Below is a small trained network, with its code and all its weights. Each question gives an input and a class and asks what happens when units are switched off, that is, made to give their printed mean instead of their output.

import numpy as np


def w(rows, s, z=0):
    codes = np.array(rows[::2]) - 128.0
    scale = np.full(codes.shape[1], s)
    scale[-1] = z or s
    return codes * scale


def f(y):
    return np.maximum(y, 0)


def log_softmax(a):
    a = a - a.max(-1, keepdims=True)
    return a - np.log(np.exp(a).sum(-1, keepdims=True))


def net(x, mask):
    res = np.array(x, float).reshape(1, 5) / 4 @ E
    y = f(res @ A[0][:, :-1].T + A[0][:, -1])
    res = res + np.where(mask, y, B[0][:, -1]) @ B[0][:, :-1]
    return log_softmax(res[-1] @ U[:, :-1].T + U[:, -1])


A, B = {}, {}
E = w([
[106,122,140,134,137,138,156,137,130,121,162,121],'x0',
[61,169,142,125,160,203,127,37,123,144,73,101],'x1',
[123,131,172,189,77,170,107,137,206,202,147,204],'x2',
[109,89,115,71,89,148,190,191,55,183,78,187],'x3',
[143,247,38,127,120,146,195,179,165,88,108,155],'x4',
],0.013)
A[0] = w([
[117,150,193,205,78,163,89,156,215,188,159,230,101],'neuron 0',
[216,62,125,136,127,13,139,209,157,94,164,138,59],'neuron 1',
[159,238,55,129,114,150,189,173,167,50,109,159,50],'neuron 2',
[140,146,128,160,178,88,90,97,208,83,151,80,86],'neuron 3',
[132,127,79,53,210,64,133,115,48,50,115,53,135],'neuron 4',
[60,154,148,99,199,239,140,44,134,148,39,93,24],'neuron 5',
[175,121,130,89,157,104,139,149,76,61,114,43,85],'neuron 6',
[210,109,139,133,96,40,137,170,118,112,198,167,4],'neuron 7',
[106,101,118,23,65,147,183,157,56,206,97,172,61],'neuron 8',
[93,140,115,93,124,113,73,149,126,120,147,157,44],'neuron 9',
[129,1,185,95,129,116,96,100,114,154,150,96,43],'neuron 10',
[191,167,146,190,140,111,76,81,192,73,170,59,97],'neuron 11',
[135,116,94,155,102,172,97,117,204,178,143,149,61],'neuron 12',
[128,44,186,131,139,89,58,94,69,159,144,105,78],'neuron 13',
],0.0099,0.0035)
B[0] = w([
[192,101,137,85,74,131,164,75,210,222,159,89,216],'neuron 0',
[213,139,189,226,137,196,112,120,85,59,41,113,213],'neuron 1',
[50,206,21,121,125,93,26,100,164,72,173,156,235],'neuron 2',
[129,90,176,105,192,57,151,118,25,155,64,209,193],'neuron 3',
[191,101,161,41,62,175,187,93,205,225,169,91,252],'neuron 4',
[191,103,174,246,151,188,81,147,140,46,28,80,205],'neuron 5',
[145,81,120,125,81,144,162,68,195,196,188,78,207],'neuron 6',
[172,148,186,166,152,174,120,111,96,65,123,105,190],'neuron 7',
[75,53,194,102,210,2,200,188,90,131,90,167,217],'neuron 8',
[139,111,110,132,150,110,103,114,149,125,106,111,131],'neuron 9',
[107,227,28,105,110,114,92,113,149,67,162,202,209],'neuron 10',
[38,67,127,75,159,55,197,226,50,158,75,146,209],'neuron 11',
[143,129,143,130,140,162,169,92,139,203,158,123,167],'neuron 12',
[71,211,1,130,109,138,84,190,172,97,179,143,213],'neuron 13',
],0.0087,0.022)
U = w([
[177,108,131,104,97,156,152,94,190,234,158,110,247],'0',
[88,85,138,118,208,27,159,169,48,155,96,165,144],'1',
[86,222,46,141,137,114,64,129,159,88,165,161,40],'2',
[194,122,161,247,166,211,108,127,110,66,77,102,71],'3',
],0.011,0.0016)

Each question gives the input, the list of numbers given to net, and the class t.
The units are the neurons (one row each of A and B). Each row of codes is followed by its name. A weight is (code - 128) times the scale printed after its matrix; where a second scale follows, it is the last column's (A, B and U).
mask holds one flag per neuron, in row order. A switched-off neuron (its flag False) gives its mean, the last column of its row in B, instead of its output. The means were averaged over made-up inputs and are rounded, as every weight is.
A unit's drop is (log p(t) with every unit on - log p(t) with that unit switched off) / (log p(t) with every unit on - log p(t) with every unit switched off).
The circuit of an input: a set's keep is (log p(t) with only the set's units on - log p(t) with every unit switched off) / (log p(t) with every unit on - log p(t) with every unit switched off). Starting from the 12 units with the biggest drops (on a tie, the unit counted first), units are removed one at a time, each time the one whose removal leaves the highest keep (on an exact tie, the one counted first), for as long as the keep stays at least 0.8.
circuit, biggest first: the units of the circuit, biggest drop first
k most important neurons: the k neurons with the biggest drops, biggest first
drop of u: that unit's drop, to one decimal
input [3,5,4,2,4], class 3: circuit, biggest first => (neuron 5)
input [2,0,-6,3,-7], class 2: 3 most important neurons => (neuron 10; neuron 13; neuron 0)
input [-1,-6,0,-5,5], class 3: 4 most important neurons => (neuron 1; neuron 8; neuron 7; neuron 13)
input [0,-4,-4,-1,-5], class 2: 4 most important neurons => (neuron 13; neuron 10; neuron 0; neuron 5)
input [0,-4,5,6,7], class 2: 4 most important neurons => (neuron 2; neuron 11; neuron 4; neuron 3)
input [-1,3,6,-7,-4], class 1: 3 most important neurons => (neuron 11; neuron 4; neuron 3)
input [-8,3,2,4,-4], class 1: 4 most important neurons => (neuron 2; neuron 8; neuron 4; neuron 1)
input [8,3,-8,-7,-2], class 0: 2 most important neurons => (neuron 4; neuron 6)
input [5,3,5,6,1], class 1: 3 most important neurons => (neuron 8; neuron 4; neuron 6)
input [-3,-7,6,7,-2], class 1: 2 most important neurons => (neuron 8; neuron 4)
input [8,-8,-5,6,4], class 3: 3 most important neurons => (neuron 1; neuron 7; neuron 11)
input [8,-5,6,1,-8], class 2: 3 most important neurons => (neuron 10; neuron 13; neuron 4)
input [1,2,0,8,8], class 1: drop of neuron 13 => 1.0
input [7,-5,1,5,-7], class 2: circuit, biggest first => (neuron 10)
input [2,-7,1,6,-6], class 3: drop of neuron 11 => 0.6
input [-4,-8,6,0,-4], class 3: drop of neuron 7 => 0.3
